Below are the code and all the weights of a small trained network. Each question names an input and a target symbol and asks about switching units off, where a switched-off unit gives its printed mean instead of its output.

import numpy as np


def w(rows, s, z=0):
    codes = np.array(rows[::2]) - 128.0
    scale = np.full(codes.shape[1], s)
    scale[-1] = z or s
    return codes * scale


def f(y):
    return y / 2 * (1 + np.tanh(0.7978845608 * (y + 0.044715 * y**3)))


def softmax(a):
    e = np.exp(a - a.max(-1, keepdims=True))
    return e / e.sum(-1, keepdims=True)


def log_softmax(a):
    a = a - a.max(-1, keepdims=True)
    return a - np.log(np.exp(a).sum(-1, keepdims=True))


def net(x, mask):
    ids = ['γδηλστφ'.index(c) for c in x.split()]
    T = len(ids)
    res = E[ids] + P[:T]
    u = 0
    for l in range(2):
        q, k, v = (res @ M[l].T for M in (Q, K, V))
        z = softmax(np.where(np.tri(T) > 0, q @ k.T / 3**0.5, -1e9)) @ v
        res = res + np.where(mask[u], z, O[l][:, -1]) @ O[l][:, :-1]
        u += 1
        y = f(res @ A[l][:, :-1].T + A[l][:, -1])
        res = res + np.where(mask[u : u + 4], y, B[l][:, -1]) @ B[l][:, :-1]
        u += 4
    return log_softmax(res[-1] @ U[:, :-1].T + U[:, -1])


Q, K, V, O, A, B = {}, {}, {}, {}, {}, {}
E = w([
[152,73,130],'γ',
[139,72,124],'δ',
[82,119,171],'η',
[158,73,147],'λ',
[150,97,178],'σ',
[206,14,1],'τ',
[51,154,224],'φ',
],0.0061)
P = w([
[65,75,146],'0',
[230,132,2],'1',
[162,65,163],'2',
[189,150,86],'3',
[137,82,190],'4',
[130,182,45],'5',
[145,78,184],'6',
[145,175,45],'7',
[148,73,185],'8',
[159,179,71],'9',
[140,64,184],'10',
],0.0083)
Q[0] = w([
[88,247,162],'0.h1',
[4,121,200],'0.h1',
[1,136,220],'0.h1',
],0.0077)
K[0] = w([
[138,255,70],'0.h1',
[75,106,34],'0.h1',
[68,126,42],'0.h1',
],0.0067)
V[0] = w([
[187,176,14],'0.h1',
[159,105,18],'0.h1',
[157,19,3],'0.h1',
],0.0062)
O[0] = w([
[189,169,99,124],'0.h1',
[254,101,143,177],'0.h1',
[188,88,171,254],'0.h1',
],0.0082,0.0041)
A[0] = w([
[42,112,204,250],'0.n1',
[133,22,174,244],'0.n2',
[137,2,86,174],'0.n3',
[70,154,157,115],'0.n4',
],0.0087,0.0025)
B[0] = w([
[86,36,64,146],'0.n1',
[134,81,254,254],'0.n2',
[140,148,203,244],'0.n3',
[98,140,54,113],'0.n4',
],0.0086,0.0068)
Q[1] = w([
[109,205,2],'1.h1',
[161,192,54],'1.h1',
[75,51,180],'1.h1',
],0.0062)
K[1] = w([
[150,202,103],'1.h1',
[158,250,145],'1.h1',
[80,43,100],'1.h1',
],0.011)
V[1] = w([
[2,127,7],'1.h1',
[17,115,51],'1.h1',
[152,106,218],'1.h1',
],0.0063)
O[1] = w([
[75,194,254,1],'1.h1',
[57,158,240,56],'1.h1',
[130,66,87,236],'1.h1',
],0.0074,0.011)
A[1] = w([
[75,254,198,2],'1.n1',
[134,150,47,98],'1.n2',
[54,98,166,231],'1.n3',
[173,97,174,136],'1.n4',
],0.0091,0.0061)
B[1] = w([
[2,121,8,165],'1.n1',
[203,217,184,232],'1.n2',
[232,212,162,201],'1.n3',
[87,129,57,255],'1.n4',
],0.0082,0.0083)
U = w([
[98,92,130,162],'γ',
[109,76,168,150],'δ',
[167,230,219,189],'η',
[114,114,155,217],'λ',
[254,200,223,4],'σ',
[16,10,4,9],'τ',
[36,150,50,188],'φ',
],0.0047,0.0025)

Each question gives the input, a string of symbols that net reads in full, and the target symbol t.
The units are the heads (3 rows each of Q, K, V and O) and the neurons (one row each of A and B). Each row of codes is followed by its name. A weight is (code - 128) times the scale printed after its matrix; where a second scale follows, it is the last column's (O, A, B and U).
mask holds one flag per unit, layer by layer, with each layer's heads first. A switched-off unit (its flag False) gives its mean, the last column of its rows in O or B, instead of its output. The means were averaged over made-up inputs and are rounded, as every weight is.
A unit's drop is (log p(t) with every unit on - log p(t) with that unit switched off) / (log p(t) with every unit on - log p(t) with every unit switched off).
The circuit of an input: a set's keep is (log p(t) with only the set's units on - log p(t) with every unit switched off) / (log p(t) with every unit on - log p(t) with every unit switched off). Starting from all 10 units, units are removed one at a time, each time the one whose removal leaves the highest keep (on an exact tie, the one counted first), for as long as the keep stays at least 0.8.
units of the circuit, in order: the units of the circuit, biggest drop first
most important unit: the unit with the biggest drop
top k neurons: the k neurons with the biggest drops, biggest first
top k neurons in layer l: the k neurons of layer l with the biggest drops, biggest first
drop of u: that unit's drop, to one decimal
input δ δ τ τ γ τ, target σ: units of the circuit, in order -> (1.n2 0.n2 1.n4 1.n1)
input τ τ φ τ τ, target τ: top 3 neurons -> (1.n3 0.n2 1.n4)
input τ δ φ τ λ δ φ η τ τ γ, target τ: units of the circuit, in order -> (1.h1 1.n3 1.n2)
input τ τ τ φ, target σ: most important unit -> 1.n2
input η η η η φ δ φ η γ τ δ, target η: units of the circuit, in order -> (1.h1 0.h1 1.n3 0.n1)
input η φ τ τ σ δ η, target η: top 2 neurons -> (0.n1 1.n3)
input η γ λ, target η: units of the circuit, in order -> (1.h1 0.h1 0.n1)
input η η τ, target η: units of the circuit, in order -> (0.n1 1.h1 0.h1)
input σ γ τ, target σ: top 3 neurons in layer 0 -> (0.n1 0.n3 0.n4)
input η τ η, target η: units of the circuit, in order -> (1.h1 0.h1 0.n1)
input τ δ τ τ η σ, target σ: top 4 neurons -> (1.n2 0.n2 1.n4 1.n1)
input η η σ γ τ τ σ, target η: units of the circuit, in order -> (1.h1 0.n1 0.h1)
input η η φ, target η: units of the circuit, in order -> (1.h1 1.n3 0.h1 0.n1)
input τ τ τ η, target σ: top 2 neurons in layer 1 -> (1.n2 1.n1)
input φ η δ τ γ γ δ φ τ, target φ: top 4 neurons -> (1.n1 0.n1 0.n4 0.n3)
input τ τ τ γ γ δ, target σ: top 2 neurons -> (1.n2 0.n2)
input φ φ τ τ τ τ δ, target φ: top 3 neurons in layer 1 -> (1.n1 1.n4 1.n2)
input φ λ λ, target φ: top neuron in layer 1 -> (1.n1)
input τ η τ φ η η φ τ τ, target τ: top 3 neurons in layer 1 -> (1.n3 1.n2 1.n4)
input φ τ σ δ, target η: top 4 neurons -> (0.n1 0.n2 1.n3 1.n4)
input τ η τ δ δ δ, target σ: top 2 neurons in layer 1 -> (1.n2 1.n4)
input η γ τ δ σ τ σ η τ η τ, target η: drop of 0.h1 -> 1.3
input τ γ φ η η, target τ: drop of 0.n1 -> 0.1
input η η η δ η δ η λ τ η σ, target η: drop of 0.n1 -> 1.3
